Below are the code and all the weights of a small trained network. Each question names an input and a class and asks about switching units off, where a switched-off unit gives its printed mean instead of its output.

import numpy as np


def w(rows, s, z=0):
    codes = np.array(rows[::2]) - 128.0
    scale = np.full(codes.shape[1], s)
    scale[-1] = z or s
    return codes * scale


def norm(h):
    return h / np.sqrt((h * h).mean(-1, keepdims=True) + 1e-5)


def f(y):
    return y / 2 * (1 + np.tanh(0.7978845608 * (y + 0.044715 * y**3)))


def log_softmax(a):
    a = a - a.max(-1, keepdims=True)
    return a - np.log(np.exp(a).sum(-1, keepdims=True))


def net(x, mask):
    res = np.array(x, float).reshape(1, 4) / 4 @ E
    u = 0
    for l in range(4):
        y = f(norm(res) @ A[l][:, :-1].T + A[l][:, -1])
        res = res + np.where(mask[u : u + 6], y, B[l][:, -1]) @ B[l][:, :-1]
        u += 6
    return log_softmax(norm(res)[-1] @ U[:, :-1].T + U[:, -1])


A, B = {}, {}
E = w([
[67,99,224,68],'x0',
[223,21,159,217],'x1',
[254,199,102,118],'x2',
[126,130,130,128],'x3',
],0.0027)
A[0] = w([
[83,71,172,48,136],'L0N1',
[143,122,77,56,227],'L0N2',
[240,137,241,156,2],'L0N3',
[190,141,254,213,194],'L0N4',
[17,129,39,118,97],'L0N5',
[51,140,46,181,181],'L0N6',
],0.004,0.00066)
B[0] = w([
[39,169,128,110,194],'L0N1',
[81,170,159,117,174],'L0N2',
[171,100,41,50,221],'L0N3',
[160,88,47,97,248],'L0N4',
[140,109,49,38,230],'L0N5',
[131,52,3,66,216],'L0N6',
],0.0044,0.0011)
A[1] = w([
[163,255,122,67,47],'L1N1',
[84,162,182,145,249],'L1N2',
[247,97,47,143,250],'L1N3',
[95,133,114,154,102],'L1N4',
[144,213,120,92,243],'L1N5',
[140,189,87,196,246],'L1N6',
],0.0051,0.0016)
B[1] = w([
[151,185,234,197,164],'L1N1',
[113,165,78,67,144],'L1N2',
[55,175,156,124,253],'L1N3',
[175,135,86,217,124],'L1N4',
[93,187,127,146,175],'L1N5',
[122,253,75,112,162],'L1N6',
],0.0038,0.0044)
A[2] = w([
[95,73,82,254,5],'L2N1',
[105,113,110,210,86],'L2N2',
[99,46,111,192,134],'L2N3',
[224,99,205,103,92],'L2N4',
[58,92,240,78,194],'L2N5',
[176,99,117,72,188],'L2N6',
],0.0061,0.0027)
B[2] = w([
[7,185,108,162,163],'L2N1',
[50,160,141,170,130],'L2N2',
[108,215,180,214,200],'L2N3',
[28,114,24,11,138],'L2N4',
[252,92,157,132,253],'L2N5',
[136,132,58,154,176],'L2N6',
],0.0042,0.0023)
A[3] = w([
[255,95,111,224,85],'L3N1',
[175,50,144,13,85],'L3N2',
[86,102,118,210,2],'L3N3',
[135,89,65,106,123],'L3N4',
[172,63,119,227,115],'L3N5',
[139,203,43,82,215],'L3N6',
],0.0056,0.003)
B[3] = w([
[176,42,197,132,140],'L3N1',
[2,194,84,151,165],'L3N2',
[94,170,145,149,120],'L3N3',
[152,137,83,130,141],'L3N4',
[149,120,200,97,143],'L3N5',
[151,26,122,159,254],'L3N6',
],0.0048,0.004)
U = w([
[122,72,21,90,253],'0',
[209,250,97,166,53],'1',
[68,149,148,237,135],'2',
[252,65,107,175,83],'3',
[33,131,161,58,105],'4',
[168,212,206,68,101],'5',
[146,37,239,134,105],'6',
],0.013,0.0029)

Each question gives the input, the list of numbers given to net, and the class t.
The units are the neurons (one row each of A and B). Each row of codes is followed by its name. A weight is (code - 128) times the scale printed after its matrix; where a second scale follows, it is the last column's (A, B and U).
mask holds one flag per neuron, layer by layer. A switched-off neuron (its flag False) gives its mean, the last column of its row in B, instead of its output. The means were averaged over made-up inputs and are rounded, as every weight is.
A unit's drop is (log p(t) with every unit on - log p(t) with that unit switched off) / (log p(t) with every unit on - log p(t) with every unit switched off).
The circuit of an input: a set's keep is (log p(t) with only the set's units on - log p(t) with every unit switched off) / (log p(t) with every unit on - log p(t) with every unit switched off). Starting from the 12 units with the biggest drops (on a tie, the unit counted first), units are removed one at a time, each time the one whose removal leaves the highest keep (on an exact tie, the one counted first), for as long as the keep stays at least 0.8.
circuit, biggest first: the units of the circuit, biggest drop first
most important unit: the unit with the biggest drop
top k neurons: the k neurons with the biggest drops, biggest first
top k neurons in layer l: the k neurons of layer l with the biggest drops, biggest first
drop when u is switched off: that unit's drop, to one decimal
input [6,-1,1,-2], class 5: most important unit => L2N5
input [-8,8,-2,-6], class 2: circuit, biggest first => [L2N1; L1N3]
input [-7,8,-1,-7], class 2: top 2 neurons => [L1N3; L2N1]
input [1,1,-8,3], class 6: top 2 neurons in layer 2 => [L2N5; L2N4]
input [-6,8,-2,-8], class 2: top 3 neurons => [L2N1; L1N3; L2N5]
input [-1,-5,-7,-3], class 0: top 2 neurons in layer 0 => [L0N5; L0N6]
input [-4,-7,0,-6], class 0: top 2 neurons => [L0N6; L3N6]
input [6,1,8,4], class 0: circuit, biggest first => [L2N4; L3N6]
input [8,1,2,5], class 0: circuit, biggest first => [L1N3; L2N4]
input [-4,-8,-3,6], class 0: circuit, biggest first => [L3N6; L1N3]
input [6,-4,2,8], class 5: top 2 neurons in layer 2 => [L2N5; L2N4]
input [-5,7,0,8], class 2: top 4 neurons => [L1N3; L2N1; L2N5; L0N5]
input [1,-6,1,1], class 5: top 3 neurons => [L1N1; L0N4; L2N4]
input [-4,1,-1,0], class 2: top 3 neurons in layer 0 => [L0N3; L0N5; L0N1]
input [6,6,7,-7], class 0: circuit, biggest first => [L2N4]
input [3,6,1,1], class 0: top 2 neurons => [L0N3; L2N4]
input [3,-3,1,-6], class 5: top 2 neurons in layer 2 => [L2N4; L2N5]
input [-4,7,-3,-6], class 2: drop when L2N1 is switched off => 0.3
input [-4,-7,-6,5], class 0: drop when L1N3 is switched off => 0.1
input [-7,8,-6,4], class 2: drop when L2N1 is switched off => 0.3
input [-6,8,-8,-7], class 2: most important unit => L2N1
input [-2,5,-4,6], class 2: drop when L2N1 is switched off => 0.3
